[[153 117 114 151 109 107 111 148 132 131 144 147 142 119 127 133]
 [110 144 147 112 152 155 151 115 130 131 119 115 121 142 135 129]
 [128 128 128 128 128 128 128 128 128 128 128 128 128 128 128 128]
 [128 128 128 128 128 128 128 128 128 128 128 128 128 128 128 128]
 [110 144 148 112 152 155 151 114 130 131 119 115 121 143 135 129]
 [110 144 147 112 152 155 151 114 130 131 119 115 121 143 135 129]
 [108 146 149 111 154 157 153 113 130 131 118 114 120 144 135 129]
 [110 144 147 112 152 154 150 115 130 131 119 115 121 142 134 129]
 [156 115 112 153 106 103 107 150 132 131 145 149 143 117 127 133]] gives 133

[[120 119 143 121 152 122 133]
 [145 121 137 146 117 117 136]
 [141 109 127 136 115 140 116]
 [114 143 137 117 121 144 130]
 [113 146 124 145 121 113 136]] gives 136

[[134 131 136 125 130 125 120 130 134 138 127 134 126 125 120]
 [136 132 146 128 130 131 124 132 124 139 120 138 122 123 120]
 [136 130 125 131 122 135 113 130 127 126 130 130 124 135 137]
 [143 124 128 129 123 132 129 137 129 134 139 128 115 151 136]
 [139 128 125 121 128 135 128 134 130 116 147 110 133 118 118]
 [119 114 127 113 124 145 144 127 148 130 120 135 131 123 120]
 [128 130 132 126 131 117 117 125 139 144 121 140 125 131 124]
 [134 122 127 124 122 139 127 132 134 130 131 131 123 138 133]
 [140 131 137 123 129 136 126 134 127 126 136 122 127 117 116]] gives 116

[[126 121 128 131 123 125]
 [126 121 134 120 125 136]
 [105 140 138 103 101 128]
 [126 123 126 128 126 126]
 [130 117 127 136 123 118]
 [124 118 134 112 122 145]
 [130 133 125 125 127 131]
 [130 129 125 132 131 121]
 [131 124 128 131 125 124]
 [125 124 128 127 123 127]
 [149 114 123 149 155 127]] gives 127

[[113 111 112 145 121 147 112 112 143 121]
 [129 107 107 120 144 116 107 107 121 146]
 [134 120 138 116 112 114 138 120 119 108]
 [144 143 148 106 132 110 148 143 105 119]
 [114 112 112 144 122 148 112 113 141 122]
 [130 148 149 104 115 108 149 148 104 107]
 [151 148 148 112 149 117 148 148 110 138]
 [122 107 106 125 138 115 106 107 129 144]
 [104 138 124 123 107 113 125 138 128 116]] gives 116

[[141 120 150 130 145 118 145]
 [117 118 122 117 111 118 124]
 [155 133 114 144 150 130 104]
 [107 133 115 116 115 137 117]
 [134 152 116 152 126 152 144]
 [127 118 118 122 121 117 110]
 [109 135 136 127 110 136 156]
 [134 150 116 151 118 149 149]] gives 149
---
[[144 153 147 142 145]
 [131 142 134 151 132]] out 147

[133 112 130 148 145 156 146] out 145

[[118 112 148 153 153 153]
 [134 126 140 137 136 137]] out 153

[132 106 115 125 136 136 127] out 136

[[134 150 116 121 153]
 [132 141 118 117 113]
 [115 143 139 114 129]] out 116

[[145 105 129 135 122]
 [127 124 125 129 127]
 [126 120 129 125 120]] out 129

[[124 152 141 152 134 126 133]
 [125 105 122 155 126 143 127]
 [124 151 142 154 134 126 132]] out 134

[115 132 114 125 130 151] out 125

[115 116 107 143] out 116

[143 136 131 156 145 154] out 156
---
array([[116, 143, 135, 118],
       [117, 137, 151, 113],
       [127, 127, 112, 148]]) -> 117

array([[116, 125, 128, 113, 140],
       [112, 126, 126, 102, 138],
       [128, 123, 132, 122, 121]]) -> 112

array([[126, 131, 134, 124, 129],
       [127, 138, 131, 134, 128],
       [135, 104, 129, 129, 126]]) -> 127

array([[140, 128, 123, 105],
       [116, 130, 117, 127],
       [113, 143, 111, 149]]) -> 116

array([[131, 134, 118, 133, 156, 151],
       [133, 126, 156, 124, 123, 135],
       [147, 148, 146, 148, 121, 122]]) -> 133

array([[130, 126, 128, 130],
       [146, 109, 114, 103],
       [127, 127, 130, 130]]) -> 146

array([[116, 137, 144, 138, 152],
       [132, 128, 131, 120, 132],
       [140, 144, 118, 130, 131]]) -> 132

array([[145, 146, 108, 147, 137],
       [147, 108, 147, 136, 143],
       [137, 150, 107, 132, 119]]) -> 147

array([[116, 121, 113, 128, 114, 148, 133],
       [105, 134, 119, 131, 124, 143, 146],
       [140, 111, 121, 139, 135, 120, 115]]) -> 105
---
[[106 117 136 145 135]
 [121  99 121 119 133]
 [105 110 133 157 113]] -> 133

[[110 121 127 131 135 111 151]
 [147 122 123 144 117 137 119]
 [117 129 151 112 132 123 124]] -> 132

[[120 146 111 113]
 [136 141 137 104]
 [147 148 126 112]] -> 148

[[124 131 134 130 117 109]
 [136 135 138 122 135 137]
 [133 129 102 125 118 134]] -> 125

[[134 146 153 115]
 [140 108 111 115]
 [107 150 136 131]] -> 150

[[141 150 145 139 153 157 158]
 [142 144 143 141 149 154 145]
 [157 148 146 154 157 152 149]] -> 157

[[122 132 128 147 108 130]
 [128 148 102 123 125 155]
 [153 138 135 137 121 123]] -> 137
---
Q: ((119, 140, 125, 133, 115, 140, 124), (132, 137, 152, 107, 122, 125, 151))
A: 119
Q: ((137, 114, 144, 144), (107, 150, 111, 143), (102, 144, 125, 126))
A: 107
Q: ((104, 130, 118, 133, 122, 101), (122, 123, 133, 113, 131, 137))
A: 104
Q: ((136, 137, 158, 128, 132), (115, 111, 132, 154, 120), (147, 122, 155, 146, 140))
A: 115
Q: ((119, 141, 139, 137, 144, 151), (123, 135, 105, 108, 101, 112), (151, 131, 132, 127, 120, 120))
A: 123
Q: ((117, 141, 110, 156, 106), (108, 142, 124, 104, 149))
A: 117
Q: ((133, 154, 137, 128, 128, 128), (128, 130, 148, 146, 129, 128))
A: 133
---
[[118 155 105 131 115 157 105]
 [123 152 111 129 127 148 113]] -> 127

[[142 150 124 111]
 [129 119 126 107]
 [134 118 128 141]] -> 119

[[125 119 143 127]
 [150 119 125 126]
 [121 119 132 114]] -> 119

[[139 150 102 128 126 151 117]
 [121 111 146 130 130 111 133]
 [137 143 118 140 116 136 121]] -> 130

[[132 132 131 121 149 132 124]
 [150 149 124 129 103 138 111]] -> 103

[[139 136 143 120 112 139 154]
 [127 131 112 138 139 128 125]] -> 139

[[128 138 111 121 142]
 [108 107 103 122 117]
 [130 127 156 153 141]] -> 103
---
[[126 149 131 128 147 142]
 [125 150 132 129 148 143]] | 147

[100 124 105 139 116 148] | 116

[129 116 152 125 130 133] | 130

[133 122 152 125 144 132] | 144

[126 120 130 101 129 117] | 129

[[117 134 124 128 154 133]
 [122 136 122 137 143 105]] | 154

[[118 101 151 104 154 115]
 [150 146 112 158 109 144]] | 154

[100 127 122 133 144 143] | 144

[158 142 150 127 128 134] | 128
---
[[119, 124, 153, 139, 151, 133], [111, 138, 156, 110, 112, 126], [139, 115, 118, 150, 124, 147]] result: 147
[[102, 107, 113, 101], [113, 142, 142, 117], [137, 119, 101, 113]] result: 113
[[133, 128, 101, 109, 127], [132, 125, 121, 127, 131], [128, 128, 128, 128, 128]] result: 128
[[134, 105, 113, 141, 145], [147, 105, 127, 113, 140], [149, 109, 135, 111, 141]] result: 141
[[145, 126, 129, 135, 140, 116], [127, 117, 146, 111, 118, 120], [117, 148, 114, 139, 121, 152]] result: 152
[[139, 149, 127, 128, 123], [138, 139, 125, 136, 120], [143, 150, 126, 118, 122]] result: 122
---
[[135  99 111 121]
 [128 141 138 148]
 [154 152 140 120]]
152

[[122 101 152 132]
 [153 135 134  98]
 [110 119 134 147]]
119

[[138 126 131 142]
 [100  99 140 123]
 [113 130 146 130]]
130

[[117 142 152 135]
 [124 124 124 134]
 [140 140 134 126]]
140

[[112 134 137 111]
 [135 154 141 146]
 [109 148 141 146]]
148

[[140 128 145 102]
 [142 121 155 105]
 [148 115 139 108]]
115

[[119 130 129 120]
 [143 128  98 153]
 [127 147 129 134]]
147
---
111,150,136,138,131,115 -> 136

138,103,124,140,129,125,127
138,114,111,145,110,101,128
-> 111

104,106,100,141,131
134,138,134,138,155
-> 134

119,132,132,115
122,112,112,120
133,158,158,120
-> 158

113,131,136,150 -> 136

129,106,108,150
128,128,129,151
-> 129

145,148,155,118 -> 155

108,98,128,128,135,144,115
123,124,125,130,131,132,127
-> 125

110,114,112,106,114,129 -> 112

102,129,142,122
138,156,120,142
-> 120
---
[ 99 136 139 147 105] value 147

[[134 107 121 136 132 149]
 [129 135 123 120 143 135]
 [129 134 107 107 136 103]] value 132

[[140 127 114 116 132 139 114]
 [147 133 116 105 122 144 123]] value 139

[[116 128 155 134 113]
 [122 130 145 124 113]
 [129 126 130 124 134]] value 134

[142 115 136 104 138] value 104

[134 151 156 138 132 131 129] value 131
